What each symbol does to the objects:
na: bc->bf, ld->hc, lc->ld, mf->qt, hb->rj, lg->bc, zt->dp, rp->tc, rj->gg, dt->pb, gn->cq, mh->tr, hc->fc, tn->hn, ls->gf, dh->dm, lh->tg, sr->hb, cj->bh, dj->pp, qc->rh, tc->lp, lq->mf, jn->lb, dg->zf, tl->qc, fc->zt, tz->lc, pb->dj, hn->jn, gb->pf, hl->rg, bh->cm, cm->tb, cq->mh, gd->lq, bf->dh, ql->tq, dm->rp, lm->dg, tb->hl, tr->ql, lb->jm, sz->lh, fl->gt, fr->cj, dp->gb, zf->gl, lp->sz, tq->pr, br->tz, pr->dt, fb->lg, gl->sr, bt->tl, gt->gn, gg->br, jm->fr, rg->jr, nl->ls, hf->bt, dc->nl, tg->hr, pp->hf, rh->dc, hr->lm, pf->gd, jr->fl, qt->fb, gf->tn
su: bc->fb, ld->tz, lc->br, mf->gd, hb->gl, lg->qt, zt->hc, rp->dh, rj->sr, dt->tq, gn->fl, mh->gn, hc->lc, tn->ls, ls->dc, dh->bc, lh->lp, sr->zf, cj->jm, dj->dt, qc->bt, tc->dm, lq->pf, jn->tn, dg->hr, tl->hf, fc->ld, tz->gg, pb->pr, hn->gf, gb->zt, hl->cm, bh->fr, cm->cj, cq->gt, gd->gb, bf->lg, ql->mh, dm->bf, lm->tg, tb->bh, tr->cq, lb->hn, sz->tc, fl->rg, fr->lb, dp->fc, zf->lm, lp->rp, tq->tr, br->rj, pr->ql, fb->mf, gl->dg, bt->pp, gt->jr, gg->hb, jm->jn, rg->tb, nl->rh, hf->dj, dc->qc, tg->sz, pp->pb, rh->tl, hr->lh, pf->dp, jr->hl, qt->lq, gf->nl
fi: bc->gf, ld->pr, lc->tq, mf->rh, hb->gn, lg->ls, zt->dj, rp->lb, rj->cq, dt->tc, gn->fb, mh->bc, hc->dt, tn->gg, ls->hb, dh->hn, lh->bh, sr->gt, cj->fc, dj->sz, qc->dg, tc->jm, lq->qc, jn->tz, dg->rg, tl->lm, fc->pb, tz->ql, pb->lp, hn->br, gb->hf, hl->pf, bh->zt, cm->dp, cq->lg, gd->tl, bf->tn, ql->dh, dm->jn, lm->hl, tb->gb, tr->bf, lb->lc, sz->cj, fl->mf, fr->hc, dp->pp, zf->jr, lp->fr, tq->dm, br->tr, pr->rp, fb->nl, gl->fl, bt->hr, gt->qt, gg->mh, jm->ld, rg->gd, nl->sr, hf->tg, dc->gl, tg->cm, pp->lh, rh->zf, hr->tb, pf->bt, jr->lq, qt->dc, gf->rj
fe: bc->gg, ld->tc, lc->rp, mf->gl, hb->lg, lg->rj, zt->lh, rp->ld, rj->bc, dt->fr, gn->ls, mh->tn, hc->lp, tn->tr, ls->cq, dh->tz, lh->dp, sr->fb, cj->dj, dj->bh, qc->jr, tc->hc, lq->zf, jn->tq, dg->lq, tl->rg, fc->sz, tz->dm, pb->cj, hn->ql, gb->hr, hl->tl, bh->pp, cm->hf, cq->gf, gd->dg, bf->br, ql->jn, dm->lc, lm->gd, tb->bt, tr->hn, lb->pr, sz->zt, fl->dc, fr->pb, dp->tg, zf->mf, lp->fc, tq->lb, br->dh, pr->jm, fb->hb, gl->qt, bt->hl, gt->nl, gg->bf, jm->dt, rg->qc, nl->gn, hf->tb, dc->gt, tg->gb, pp->cm, rh->fl, hr->pf, pf->lm, jr->rh, qt->sr, gf->mh
da: bc->mh, ld->jm, lc->lb, mf->fl, hb->ls, lg->cq, zt->bh, rp->pr, rj->gf, dt->hc, gn->hb, mh->gg, hc->fr, tn->bf, ls->lg, dh->ql, lh->pp, sr->nl, cj->sz, dj->zt, qc->lq, tc->dt, lq->jr, jn->dm, dg->qc, tl->gd, fc->cj, tz->jn, pb->fc, hn->dh, gb->tb, hl->lm, bh->lh, cm->tg, cq->rj, gd->rg, bf->tr, ql->tz, dm->tq, lm->tl, tb->hr, tr->br, lb->rp, sz->dj, fl->gl, fr->lp, dp->cm, zf->rh, lp->pb, tq->lc, br->hn, pr->ld, fb->gn, gl->dc, bt->pf, gt->sr, gg->tn, jm->tc, rg->dg, nl->fb, hf->gb, dc->qt, tg->hf, pp->dp, rh->mf, hr->bt, pf->hl, jr->zf, qt->gt, gf->bc
ro: bc->cq, ld->lb, lc->jn, mf->jr, hb->nl, lg->gn, zt->cj, rp->tq, rj->ls, dt->ld, gn->sr, mh->rj, hc->jm, tn->bc, ls->fb, dh->tr, lh->dj, sr->dc, cj->lp, dj->fc, qc->gd, tc->pr, lq->rg, jn->dh, dg->tl, tl->pf, fc->fr, tz->hn, pb->hc, hn->bf, gb->cm, hl->hr, bh->sz, cm->lh, cq->hb, gd->hl, bf->mh, ql->br, dm->ql, lm->bt, tb->tg, tr->gg, lb->dm, sz->pb, fl->zf, fr->tc, dp->bh, zf->qc, lp->dt, tq->tz, br->tn, pr->lc, fb->gt, gl->rh, bt->gb, gt->gl, gg->gf, jm->rp, rg->lm, nl->qt, hf->dp, dc->mf, tg->pp, pp->zt, rh->lq, hr->hf, pf->tb, jr->dg, qt->fl, gf->lg

The rows follow the links: the fewer symbols apart two objects are, the more alike their rows tend to be.

Each row is also shifted at random along 6 hidden directions that mean nothing.

Some objects, each with a row of numbers:
bf	-2;-7;68;13;10;33;-2;24;13;8;-20;-6;28;72;35;-32;30;16;4;65;-2;33;23;6;0
cj	59;-9;44;14;-14;-39;-19;-4;23;-2;22;-19;-8;17;5;-40;28;6;-21;21;4;21;5;4;-12
dt	-37;7;83;-23;4;8;34;16;-8;-24;-13;-13;12;-70;13;-59;-4;-33;-7;-21;-25;-49;45;-44;11
nl	-8;-2;98;1;14;-1;-3;-3;13;25;-42;-25;12;67;-10;-24;79;7;20;13;-69;-36;-30;21;31
hf	23;9;-36;4;11;2;58;-21;21;-8;13;2;-39;47;-20;39;-17;5;15;18;5;-25;38;-3;-21
dj	-52;1;-51;28;-20;66;27;15;1;-23;38;8;-9;-62;28;17;-84;-14;1;61;16;15;33;-19;-35
gn	-14;8;73;-28;-17;5;-26;-11;25;12;-17;-21;26;89;20;-30;39;10;23;26;70;57;-12;24;8
pb	-20;14;51;-15;-12;-19;2;20;-7;-11;18;-21;7;-41;11;-20;-4;-6;-14;-41;-14;5;-16;-29;4
lq	59;-3;-40;20;-10;-24;-7;-33;29;19;19;17;-4;51;-15;8;2;11;-1;12;50;33;15;41;-2
tz	-24;-18;11;7;15;9;-14;27;-25;0;-27;-9;1;-55;9;-21;16;-5;-16;20;-68;-39;-9;-13;2
gb	59;-14;17;34;-28;5;-54;3;26;-17;23;0;-6;3;-6;-25;1;-3;17;31;38;19;-32;18;-26
pp	1;-9;34;50;-28;20;-58;29;17;-28;21;-9;15;-68;11;-39;-21;-19;3;45;11;3;-29;10;-29
fc	-13;18;76;-13;-8;-20;18;11;14;-5;16;-33;7;13;17;-23;14;3;-8;-8;-7;13;4;-19;-2
bt	34;6;18;1;5;-44;10;-18;-3;7;3;-7;-26;1;-44;23;38;2;6;-66;-73;-54;-52;-3;21
cm	63;-8;-13;33;1;-40;-30;-5;9;-9;13;-4;-22;-13;-30;6;16;5;-4;-6;-20;-25;-32;15;-18
dp	-44;32;26;-19;-7;-10;29;12;15;-18;16;-21;3;-38;-1;3;-32;-12;12;-25;37;-15;16;-12;-12
dg	22;-23;18;76;-23;26;-63;-4;5;1;14;16;20;-25;-7;-15;5;-10;2;34;-53;-1;-57;33;5
sz	-24;25;4;-6;-7;-12;24;11;5;-7;33;-24;-7;20;11;37;-17;16;-7;-8;0;32;-13;-16;-15
pf	78;-2;-14;6;-17;-20;4;-41;34;10;28;-1;-34;102;-16;16;19;19;14;21;43;37;-3;22;-12
zt	-47;41;25;-35;-14;-53;2;20;-1;-9;27;-34;8;-47;-1;20;-13;5;-10;-83;18;12;-38;-16;-2
gt	14;6;-81;-24;-15;-15;-50;7;-9;20;12;10;-4;23;-10;55;-7;31;13;-51;66;63;-77;23;-1
br	9;10;-19;-49;17;-23;35;4;8;23;-9;-8;-5;69;16;6;11;29;-10;-3;56;43;48;-5;0
bc	-35;-16;73;47;32;60;21;7;-13;2;-45;9;30;27;14;-23;32;-12;4;66;-112;-54;28;-2;23

The symbols that take the first to the second take the third to the fourth, perhaps in another order. What is the fourth?
Answer with the object's name.
-20;-5;0;40;-23;51;-43;38;-21;-27;36;0;10;-25;31;22;-36;6;-3;26;-27;49;-65;-22;-28
: 20;6;30;48;12;2;12;1;22;-13;8;-20;-19;57;-13;29;20;11;9;51;-62;-25;-15;9;-25
:: -61;14;24;6;-4;-12;2;2;-27;7;0;4;19;-119;-28;10;-7;-29;-1;-96;-97;-75;-57;-7;48
: dc

-2;29;134;0;8;-33;15;8;29;-8;-11;-46;7;45;-17;-20;57;-3;21;-23;-48;-44;-24;4;12
: -14;2;14;5;-14;23;43;-28;16;4;13;5;-10;-8;-7;-8;-19;-23;18;9;-7;-25;31;-1;12
:: 24;-7;-7;10;26;-23;2;0;-2;33;-27;7;-8;4;-38;17;46;10;7;-32;-77;-62;-30;22;29
: hb

2;-18;-24;19;12;22;-29;19;-25;3;-14;24;21;-14;11;3;-2;6;-14;2;-26;11;-15;0;6
: -12;-8;-28;-14;21;8;32;-5;-25;-27;-15;9;-18;-45;2;-6;-22;-21;-14;7;-12;-44;53;-35;-11
:: -63;15;-11;-1;-7;58;-19;18;-19;-9;3;10;38;63;38;47;-31;16;13;19;44;84;-30;-2;-8
: lc

-70;29;-16;-30;6;16;3;6;-31;-2;-7;4;28;40;16;62;-16;14;7;-43;16;46;-36;-10;11
: 17;-23;-51;5;4;24;4;-36;-4;14;-17;23;-13;46;-3;9;7;0;5;46;10;5;26;17;3
:: -49;4;120;20;-7;41;-46;12;-1;-3;-29;-21;51;71;28;-23;48;2;19;45;-30;31;-53;17;13
: fb

25;-25;-40;-11;-16;-10;-57;-21;-11;9;-13;21;7;-33;-6;-27;6;-10;-4;-10;47;19;-17;21;11
: -14;2;-64;25;21;22;7;13;-15;19;-8;22;-5;-5;-25;66;-7;16;15;-20;-66;-34;-47;13;13
:: -89;37;-10;13;3;37;41;28;-6;-22;25;-18;-2;-18;12;70;-54;1;15;5;-36;-7;-22;-24;-21
: lp

-9;11;51;1;-4;-28;1;18;-8;-5;13;-25;2;-23;2;-3;15;3;-16;-35;-58;-10;-34;-21;4
: 5;1;-25;-21;0;-24;-40;10;-19;-14;-1;-16;-7;21;12;22;8;21;-16;-1;32;43;-35;-7;-24
:: -31;0;44;47;-6;59;-12;23;24;8;-8;6;33;-1;10;-17;-7;-8;28;56;-14;-8;-5;30;5
: bt

-69;19;16;-34;4;17;10;-3;-19;-2;-18;1;30;17;16;18;-10;-6;8;-28;21;21;-3;-7;20
: -80;40;-7;-41;20;5;64;14;-1;24;-14;-2;9;-5;-14;49;-17;6;27;-66;-10;-34;1;-3;31
:: 14;35;5;-40;-16;-58;15;-34;13;18;27;-17;-9;72;-21;43;19;21;7;-80;38;40;-39;9;17
: dp

-1;-11;-29;-34;20;-7;53;-46;-1;22;-35;14;-17;13;-16;-12;12;-17;1;0;3;-45;71;5;26
: -32;10;-9;-5;-23;14;10;-11;22;7;14;18;26;-64;4;-31;-48;-29;11;-11;71;5;45;17;14
:: -74;39;82;-93;26;-42;83;3;7;10;-37;-47;5;15;13;-31;26;-7;-3;-35;25;-32;80;-30;22
: cq

0;-3;-60;4;-3;17;-25;10;-5;18;-1;16;-2;9;-10;39;-8;18;19;-10;13;18;-50;20;2
: 5;4;10;-11;-17;-12;9;4;9;-9;29;-11;-5;-23;15;-20;-19;-1;-13;-2;29;26;20;-16;-12
:: 2;5;-78;-12;17;20;40;-11;-20;-27;10;11;-32;45;10;59;-39;12;-6;19;23;22;36;-33;-34
: gl

-57;29;47;19;-11;1;-23;13;-5;6;12;-9;37;-10;-6;33;2;1;11;-51;-46;4;-81;13;25
: 23;14;9;-1;6;-3;53;-20;30;-4;10;-10;-30;73;-16;23;4;4;25;17;11;-15;30;0;-15
:: 63;-19;-90;17;15;-31;-15;-13;-4;28;-6;34;-18;-35;-42;21;7;8;-6;-37;-20;-37;-12;29;17
: lm

-38;16;-3;-23;10;11;29;11;-28;-30;1;-2;-3;-18;11;20;-26;-6;-4;-24;-6;-6;11;-43;-10
: -22;19;52;-42;9;-58;-35;27;-19;3;-18;-42;11;18;5;7;50;23;-15;-52;-14;19;-62;-11;5
:: -23;13;-7;-17;29;-3;44;-5;-14;-14;-17;-17;-22;73;6;45;13;16;-6;27;-28;-4;23;-22;-18
: br

0;13;68;-6;-9;-29;7;9;13;-2;15;-32;4;-2;9;-27;16;1;-13;-11;-15;5;-2;-12;0
: -38;28;-7;-14;-6;4;22;13;6;-21;18;-8;-5;-43;-6;25;-41;-10;20;-34;26;-15;-6;-13;-13
:: 3;-21;30;43;1;24;-72;44;-19;0;-14;-17;15;20;21;0;39;25;-11;54;-71;25;-82;5;-16
: ld

-9;30;48;-34;-19;-43;25;-29;31;17;14;-16;14;31;-8;-14;11;-5;9;-50;55;20;13;16;24
: 16;9;37;-14;-23;-8;21;-29;32;6;18;-8;-7;34;-5;-23;7;-9;19;-8;45;13;16;8;8
:: 52;3;-27;28;-8;-2;-18;-8;12;-8;27;-2;-29;80;-17;58;10;27;18;6;-5;29;-63;11;-25
: cm

-18;38;-3;-34;15;-33;-14;0;-23;10;-1;-13;23;141;6;90;31;52;1;-60;20;89;-73;3;8
: -39;14;-6;-41;-7;-14;-29;-5;-23;9;-12;-2;18;2;-3;23;9;5;6;-61;22;26;-54;3;22
:: 10;0;-73;27;6;-3;-5;-4;-5;17;10;27;1;-22;-24;47;-21;7;0;-27;-21;-11;-24;23;10
: rg

-30;-2;-45;6;-12;62;-12;13;7;9;3;15;4;29;14;31;-31;11;33;42;42;41;-22;20;-11
: -5;3;-4;20;-7;11;-69;31;-10;14;-3;-1;16;28;-8;44;25;30;22;-24;-27;31;-121;27;7
:: -14;-12;-21;24;16;29;-13;13;-31;-28;-12;-1;-10;0;8;32;-4;3;-9;40;-57;-13;-19;-19;-25
: lc

-10;-6;24;23;5;42;-19;-6;-3;-1;-15;7;26;89;22;7;18;10;7;59;0;44;-7;15;-2
: 3;1;-27;-54;-18;-38;-41;-12;-7;18;-10;4;6;-28;-10;-15;9;0;2;-66;77;28;-31;15;21
:: -25;-4;42;0;-8;18;-41;-5;-8;2;-21;-2;28;24;12;-15;24;-3;10;10;1;21;-37;15;15
: gt

10;0;26;20;-26;26;0;-16;24;-2;24;-2;-5;33;0;-7;-5;-6;24;27;10;15;-13;9;-2
: -36;25;-11;-15;-2;-5;55;-27;19;16;12;8;7;-1;-8;12;-28;-13;10;-26;26;-9;46;9;19
:: -39;5;7;-29;26;11;54;16;-6;14;-26;-10;-4;5;17;-5;5;5;-7;21;-24;-23;52;-19;8
: lc

